Here is a tiny trained network, its code and every weight. The questions are about switching its units off for an input and a target symbol, where a switched-off unit gives its printed mean instead of its output.

import numpy as np


def w(rows, s, z=0):
    codes = np.array(rows[::2]) - 128.0
    scale = np.full(codes.shape[1], s)
    scale[-1] = z or s
    return codes * scale


def norm(h):
    return h / np.sqrt((h * h).mean(-1, keepdims=True) + 1e-5)


def f(y):
    return np.maximum(y, 0)


def softmax(a):
    e = np.exp(a - a.max(-1, keepdims=True))
    return e / e.sum(-1, keepdims=True)


def log_softmax(a):
    a = a - a.max(-1, keepdims=True)
    return a - np.log(np.exp(a).sum(-1, keepdims=True))


def net(x, mask):
    ids = ['βγηστψ'.index(c) for c in x.split()]
    T = len(ids)
    res = E[ids] + P[:T]
    r = norm(res)
    for j in range(2):
        rows = slice(3 * j, 3 * j + 3)
        q, k, v = (r @ M[0][rows].T for M in (Q, K, V))
        z = softmax(np.where(np.tri(T) > 0, q @ k.T / 3**0.5, -1e9)) @ v
        o = O[0][rows]
        res = res + np.where(mask[j], z, o[:, -1]) @ o[:, :-1]
    y = f(norm(res) @ A[0][:, :-1].T + A[0][:, -1])
    res = res + np.where(mask[2:14], y, B[0][:, -1]) @ B[0][:, :-1]
    return log_softmax(norm(res)[-1] @ U[:, :-1].T + U[:, -1])


Q, K, V, O, A, B = {}, {}, {}, {}, {}, {}
E = w([
[153,200,230],'β',
[112,128,154],'γ',
[145,111,173],'η',
[116,154,152],'σ',
[247,80,109],'τ',
[114,161,112],'ψ',
],0.014)
P = w([
[245,237,145],'0',
[240,239,146],'1',
[90,148,133],'2',
[103,169,135],'3',
[66,172,148],'4',
[76,179,134],'5',
[4,139,136],'6',
[59,179,139],'7',
[106,166,78],'8',
[164,230,109],'9',
],0.0038)
Q[0] = w([
[17,125,79],'h1',
[103,83,232],'h1',
[57,103,5],'h1',
[18,255,142],'h2',
[116,129,10],'h2',
[11,181,89],'h2',
],0.0062)
K[0] = w([
[72,77,255],'h1',
[180,96,90],'h1',
[127,95,102],'h1',
[90,201,180],'h2',
[117,153,121],'h2',
[64,102,125],'h2',
],0.0088)
V[0] = w([
[22,40,121],'h1',
[156,213,254],'h1',
[178,161,149],'h1',
[129,50,104],'h2',
[175,183,95],'h2',
[90,205,221],'h2',
],0.0093)
O[0] = w([
[175,210,222,37],'h1',
[61,134,167,252],'h1',
[109,57,98,173],'h1',
[254,142,179,63],'h2',
[53,98,206,158],'h2',
[236,139,131,218],'h2',
],0.0044,0.011)
A[0] = w([
[211,38,142,93],'n1',
[182,155,194,243],'n2',
[112,71,173,255],'n3',
[162,46,99,89],'n4',
[129,60,166,245],'n5',
[1,116,147,85],'n6',
[171,46,170,236],'n7',
[103,119,210,235],'n8',
[165,160,211,109],'n9',
[195,127,77,223],'n10',
[64,172,83,158],'n11',
[178,241,71,216],'n12',
],0.0095,0.0018)
B[0] = w([
[105,40,241,159],'n1',
[102,139,29,143],'n2',
[191,159,13,183],'n3',
[82,160,211,156],'n4',
[167,207,59,173],'n5',
[179,117,167,254],'n6',
[165,111,107,167],'n7',
[171,164,30,185],'n8',
[3,161,136,144],'n9',
[64,53,195,142],'n10',
[157,140,230,197],'n11',
[135,145,161,144],'n12',
],0.0054,0.0099)
U = w([
[142,163,173,78],'β',
[2,112,171,173],'γ',
[203,144,24,214],'η',
[140,43,160,86],'σ',
[32,190,62,132],'τ',
[117,133,128,3],'ψ',
],0.01,0.0034)

Each question gives the input, a string of symbols that net reads in full, and the target symbol t.
The units are the heads (3 rows each of Q, K, V and O) and the neurons (one row each of A and B). Each row of codes is followed by its name. A weight is (code - 128) times the scale printed after its matrix; where a second scale follows, it is the last column's (O, A, B and U).
mask holds one flag per unit, heads first, then neurons. A switched-off unit (its flag False) gives its mean, the last column of its rows in O or B, instead of its output. The means were averaged over made-up inputs and are rounded, as every weight is.
A unit's drop is (log p(t) with every unit on - log p(t) with that unit switched off) / (log p(t) with every unit on - log p(t) with every unit switched off).
The circuit of an input: a set's keep is (log p(t) with only the set's units on - log p(t) with every unit switched off) / (log p(t) with every unit on - log p(t) with every unit switched off). Starting from the 12 units with the biggest drops (on a tie, the unit counted first), units are removed one at a time, each time the one whose removal leaves the highest keep (on an exact tie, the one counted first), for as long as the keep stays at least 0.8.
units of the circuit, in order: the units of the circuit, biggest drop first
most important unit: the unit with the biggest drop
top k neurons: the k neurons with the biggest drops, biggest first
heads that matter: for each layer, one digit per head in row order, 1 if its drop is at least 0.15 and else 0, layers parted by /
drop when u is switched off: that unit's drop, to one decimal
input τ β σ, target β: most important unit	n11
input η σ σ σ, target β: units of the circuit, in order	(n6 h2)
input ψ ψ σ η τ τ β γ ψ, target β: units of the circuit, in order	(h1 n11)
input ψ ψ ψ η β γ ψ σ η ψ, target β: heads that matter	00
input ψ η σ τ τ η τ ψ ψ, target γ: top 3 neurons	(n3 n8 n5)
input ψ σ η γ, target η: heads that matter	00
input γ η β τ, target σ: top 2 neurons	(n1 n4)
input σ σ η σ τ γ γ σ γ, target β: heads that matter	01
input ψ τ β σ γ γ γ σ τ γ, target β: top 2 neurons	(n3 n1)
input ψ σ η γ ψ σ γ ψ τ, target σ: drop when n1 is switched off	0.1
input σ γ ψ τ η τ γ γ, target η: drop when n5 is switched off	0.0
input τ γ σ β β β β ψ, target γ: drop when n3 is switched off	0.2
input η ψ ψ η τ γ β β, target τ: drop when n2 is switched off	0.2
